Below is a small trained network, with its code and all its weights. Each question gives an input and a target symbol and asks what happens when units are switched off, that is, made to give their printed mean instead of their output.

import numpy as np


def w(rows, s, z=0):
    codes = np.array(rows[::2]) - 128.0
    scale = np.full(codes.shape[1], s)
    scale[-1] = z or s
    return codes * scale


def norm(h):
    return h / np.sqrt((h * h).mean(-1, keepdims=True) + 1e-5)


def f(y):
    return y / 2 * (1 + np.tanh(0.7978845608 * (y + 0.044715 * y**3)))


def softmax(a):
    e = np.exp(a - a.max(-1, keepdims=True))
    return e / e.sum(-1, keepdims=True)


def log_softmax(a):
    a = a - a.max(-1, keepdims=True)
    return a - np.log(np.exp(a).sum(-1, keepdims=True))


def net(x, mask):
    ids = ['Φβεζηθξπτ'.index(c) for c in x.split()]
    T = len(ids)
    res = E[ids] + P[:T]
    u = 0
    for l in range(2):
        q, k, v = (norm(res) @ M[l].T for M in (Q, K, V))
        z = softmax(np.where(np.tri(T) > 0, q @ k.T / 4**0.5, -1e9)) @ v
        res = res + np.where(mask[u], z, O[l][:, -1]) @ O[l][:, :-1]
        u += 1
        y = f(norm(res) @ A[l][:, :-1].T + A[l][:, -1])
        res = res + np.where(mask[u : u + 16], y, B[l][:, -1]) @ B[l][:, :-1]
        u += 16
    return log_softmax(norm(res)[-1] @ U[:, :-1].T + U[:, -1])


Q, K, V, O, A, B = {}, {}, {}, {}, {}, {}
E = w([
[107,93,31,64,58,189],'Φ',
[113,170,83,153,48,143],'β',
[43,19,141,65,119,145],'ε',
[120,157,172,162,92,91],'ζ',
[116,107,119,153,100,114],'η',
[195,97,96,106,55,144],'θ',
[157,167,195,202,81,110],'ξ',
[195,2,208,173,160,180],'π',
[188,56,231,7,99,181],'τ',
],0.0038)
P = w([
[198,101,118,96,163,6],'0',
[140,135,107,163,63,104],'1',
[128,138,112,166,76,124],'2',
[120,145,120,167,88,133],'3',
[108,148,118,173,102,144],'4',
[100,154,124,173,111,151],'5',
[94,153,128,178,119,155],'6',
[91,146,120,170,124,166],'7',
[92,154,130,177,125,163],'8',
[98,156,131,172,110,166],'9',
],0.0027)
Q[0] = w([
[126,180,126,203,75,122],'L0H1',
[148,95,157,93,197,140],'L0H1',
[167,82,141,45,254,106],'L0H1',
[128,96,157,60,186,72],'L0H1',
],0.0087)
K[0] = w([
[84,93,153,137,175,239],'L0H1',
[142,162,63,134,36,56],'L0H1',
[179,155,3,166,57,48],'L0H1',
[209,216,75,165,68,76],'L0H1',
],0.0059)
V[0] = w([
[75,48,120,188,169,137],'L0H1',
[28,189,31,96,127,56],'L0H1',
[220,143,71,202,166,199],'L0H1',
[115,251,90,237,152,129],'L0H1',
],0.0027)
O[0] = w([
[84,4,204,140,69,58,158],'L0H1',
[103,182,114,74,43,34,61],'L0H1',
[180,119,69,192,110,134,20],'L0H1',
[193,154,80,138,38,94,6],'L0H1',
],0.0031,0.0018)
A[0] = w([
[147,165,127,189,122,120,78],'L0N1',
[160,161,119,184,169,101,158],'L0N2',
[177,56,38,88,96,108,216],'L0N3',
[54,125,161,164,145,179,205],'L0N4',
[84,33,171,99,145,124,161],'L0N5',
[158,215,207,145,137,93,177],'L0N6',
[103,144,36,107,72,171,226],'L0N7',
[125,131,60,246,130,171,157],'L0N8',
[141,161,60,91,90,141,82],'L0N9',
[91,146,146,204,174,96,153],'L0N10',
[161,157,209,119,114,138,181],'L0N11',
[176,47,157,145,96,147,100],'L0N12',
[222,154,104,75,83,160,66],'L0N13',
[83,154,53,136,132,120,170],'L0N14',
[98,37,124,187,107,148,204],'L0N15',
[156,27,197,153,254,187,255],'L0N16',
],0.004,0.00097)
B[0] = w([
[104,41,90,129,95,145,151],'L0N1',
[127,57,110,56,68,137,134],'L0N2',
[91,132,153,223,178,146,128],'L0N3',
[251,136,138,102,148,119,253],'L0N4',
[144,199,139,197,85,193,203],'L0N5',
[121,120,88,76,123,194,189],'L0N6',
[163,198,202,163,102,85,172],'L0N7',
[182,82,170,115,38,108,198],'L0N8',
[183,200,164,165,175,98,117],'L0N9',
[157,133,129,121,109,195,190],'L0N10',
[99,141,68,154,108,161,175],'L0N11',
[62,174,181,173,126,107,157],'L0N12',
[160,124,95,196,183,169,116],'L0N13',
[182,129,248,128,84,117,135],'L0N14',
[140,192,233,108,146,129,232],'L0N15',
[170,177,101,105,11,90,237],'L0N16',
],0.0028,0.0025)
Q[1] = w([
[132,188,253,137,48,201],'L1H1',
[134,136,9,81,166,51],'L1H1',
[163,150,219,154,101,170],'L1H1',
[191,205,196,126,89,170],'L1H1',
],0.0051)
K[1] = w([
[217,95,95,53,254,30],'L1H1',
[68,164,202,149,9,253],'L1H1',
[159,88,104,99,193,55],'L1H1',
[156,86,61,21,188,103],'L1H1',
],0.0046)
V[1] = w([
[187,116,151,25,2,162],'L1H1',
[115,15,197,162,177,137],'L1H1',
[125,44,253,152,69,184],'L1H1',
[26,132,184,34,179,17],'L1H1',
],0.0027)
O[1] = w([
[104,16,169,75,105,151,172],'L1H1',
[203,150,137,196,216,97,92],'L1H1',
[149,106,175,45,214,90,57],'L1H1',
[123,102,130,254,153,209,252],'L1H1',
],0.0038,0.003)
A[1] = w([
[161,214,172,126,228,107,102],'L1N1',
[85,167,178,176,123,149,113],'L1N2',
[213,164,189,47,145,60,253],'L1N3',
[59,162,145,142,203,134,92],'L1N4',
[196,94,144,211,182,173,197],'L1N5',
[190,154,199,140,224,78,20],'L1N6',
[160,199,74,199,185,195,104],'L1N7',
[189,96,126,129,110,171,147],'L1N8',
[112,90,113,96,20,96,144],'L1N9',
[149,1,179,158,214,137,120],'L1N10',
[209,119,143,196,57,124,236],'L1N11',
[130,126,171,99,53,121,130],'L1N12',
[86,157,173,120,87,160,205],'L1N13',
[92,135,91,187,153,148,78],'L1N14',
[43,86,149,138,158,148,93],'L1N15',
[196,66,170,65,128,27,106],'L1N16',
],0.0046,0.0016)
B[1] = w([
[52,121,173,158,79,53,118],'L1N1',
[95,127,74,131,131,101,187],'L1N2',
[173,142,105,167,32,221,145],'L1N3',
[189,109,103,187,206,155,116],'L1N4',
[93,146,130,47,160,90,190],'L1N5',
[2,154,183,128,83,122,124],'L1N6',
[164,129,123,64,179,165,151],'L1N7',
[135,85,69,102,135,91,161],'L1N8',
[83,107,88,76,222,139,187],'L1N9',
[103,163,144,118,43,51,148],'L1N10',
[118,66,138,92,193,83,255],'L1N11',
[139,159,114,138,217,101,183],'L1N12',
[148,163,118,101,140,91,210],'L1N13',
[108,142,124,58,143,198,138],'L1N14',
[162,142,80,203,61,134,136],'L1N15',
[83,182,163,222,188,238,128],'L1N16',
],0.0034,0.0047)
U = w([
[164,212,57,185,155,165,3],'Φ',
[79,96,47,45,107,83,150],'β',
[92,89,196,160,166,24,49],'ε',
[121,41,60,206,100,196,189],'ζ',
[182,141,117,177,254,92,103],'η',
[205,192,82,159,36,53,94],'θ',
[196,147,156,46,143,223,121],'ξ',
[43,207,200,172,85,162,209],'π',
[217,67,211,146,63,135,115],'τ',
],0.0094,0.0034)

Each question gives the input, a string of symbols that net reads in full, and the target symbol t.
The units are the heads (4 rows each of Q, K, V and O) and the neurons (one row each of A and B). Each row of codes is followed by its name. A weight is (code - 128) times the scale printed after its matrix; where a second scale follows, it is the last column's (O, A, B and U).
mask holds one flag per unit, layer by layer, with each layer's heads first. A switched-off unit (its flag False) gives its mean, the last column of its rows in O or B, instead of its output. The means were averaged over made-up inputs and are rounded, as every weight is.
A unit's drop is (log p(t) with every unit on - log p(t) with that unit switched off) / (log p(t) with every unit on - log p(t) with every unit switched off).
The circuit of an input: a set's keep is (log p(t) with only the set's units on - log p(t) with every unit switched off) / (log p(t) with every unit on - log p(t) with every unit switched off). Starting from the 12 units with the biggest drops (on a tie, the unit counted first), units are removed one at a time, each time the one whose removal leaves the highest keep (on an exact tie, the one counted first), for as long as the keep stays at least 0.8.
units of the circuit, in order: the units of the circuit, biggest drop first
unit that matters most: the unit with the biggest drop
top k neurons: the k neurons with the biggest drops, biggest first
k most important neurons of layer l: the k neurons of layer l with the biggest drops, biggest first
drop of u: that unit's drop, to one decimal
input η π η β ε ζ, target η: 2 most important neurons of layer 1 : (L1N7, L1N4)
input ξ β β ζ β θ, target η: unit that matters most : L0H1
input π ζ ξ β, target τ: top 2 neurons : (L0N8, L1N3)
input η β θ ζ η ζ ζ τ ξ, target η: units of the circuit, in order : (L1H1, L0N3)
input ξ τ ξ ε π β β ξ β β, target ξ: units of the circuit, in order : (L1H1, L1N3)
input ξ ξ ξ β η ζ β ε ξ, target ξ: units of the circuit, in order : (L1H1, L0N6)
input ε ε β π ζ ζ ζ η, target ε: units of the circuit, in order : (L1H1, L1N10)
input θ θ ξ Φ ζ π, target θ: top 2 neurons : (L0N16, L0N3)
input θ η ζ ζ ζ, target θ: units of the circuit, in order : (L1H1, L0N3, L0N13, L1N3)
input θ Φ β ζ ζ ξ π θ η, target τ: top 2 neurons : (L0N16, L0N15)
input ξ η ξ ζ, target ξ: 3 most important neurons of layer 1 : (L1N16, L1N3, L1N2)
input ζ ζ ζ ξ ζ ζ ζ β, target θ: top 2 neurons : (L0N7, L0N8)
input ξ β ξ Φ, target ξ: top 3 neurons : (L1N3, L0N2, L1N9)
input β β ζ ξ ζ β τ ζ ζ ζ, target β: units of the circuit, in order : (L1H1)
input τ τ ζ, target τ: 3 most important neurons of layer 0 : (L0N16, L0N4, L0N10)
input β ξ η, target β: top 2 neurons : (L1N9, L0N4)
input β β ε ζ β, target β: top 3 neurons : (L1N9, L1N16, L0N12)
input Φ β β τ ζ ε, target Φ: top 2 neurons : (L0N3, L0N16)
input τ ζ τ β ε β, target τ: 2 most important neurons of layer 0 : (L0N16, L0N4)
input β β β β η ε ε ζ ε, target π: top 2 neurons : (L1N11, L1N8)
input τ η β ε ζ Φ, target π: 2 most important neurons of layer 0 : (L0N7, L0N6)
input ε η η, target π: most important neuron of layer 0 : (L0N15)
input θ ζ η ε Φ ζ ζ ξ ξ, target θ: 3 most important neurons of layer 0 : (L0N3, L0N13, L0N4)
input ζ β ζ β ζ ζ ζ ζ, target ζ: 2 most important neurons of layer 1 : (L1N5, L1N10)
input Φ η ζ Φ, target Φ: top 2 neurons : (L0N3, L0N16)
input ξ ζ ε π ξ, target ξ: 2 most important neurons of layer 0 : (L0N6, L0N16)
input ζ ξ ζ Φ Φ β ζ ε, target π: unit that matters most : L0N15
input θ η ζ β ζ β, target θ: drop of L0N11 : 0.0
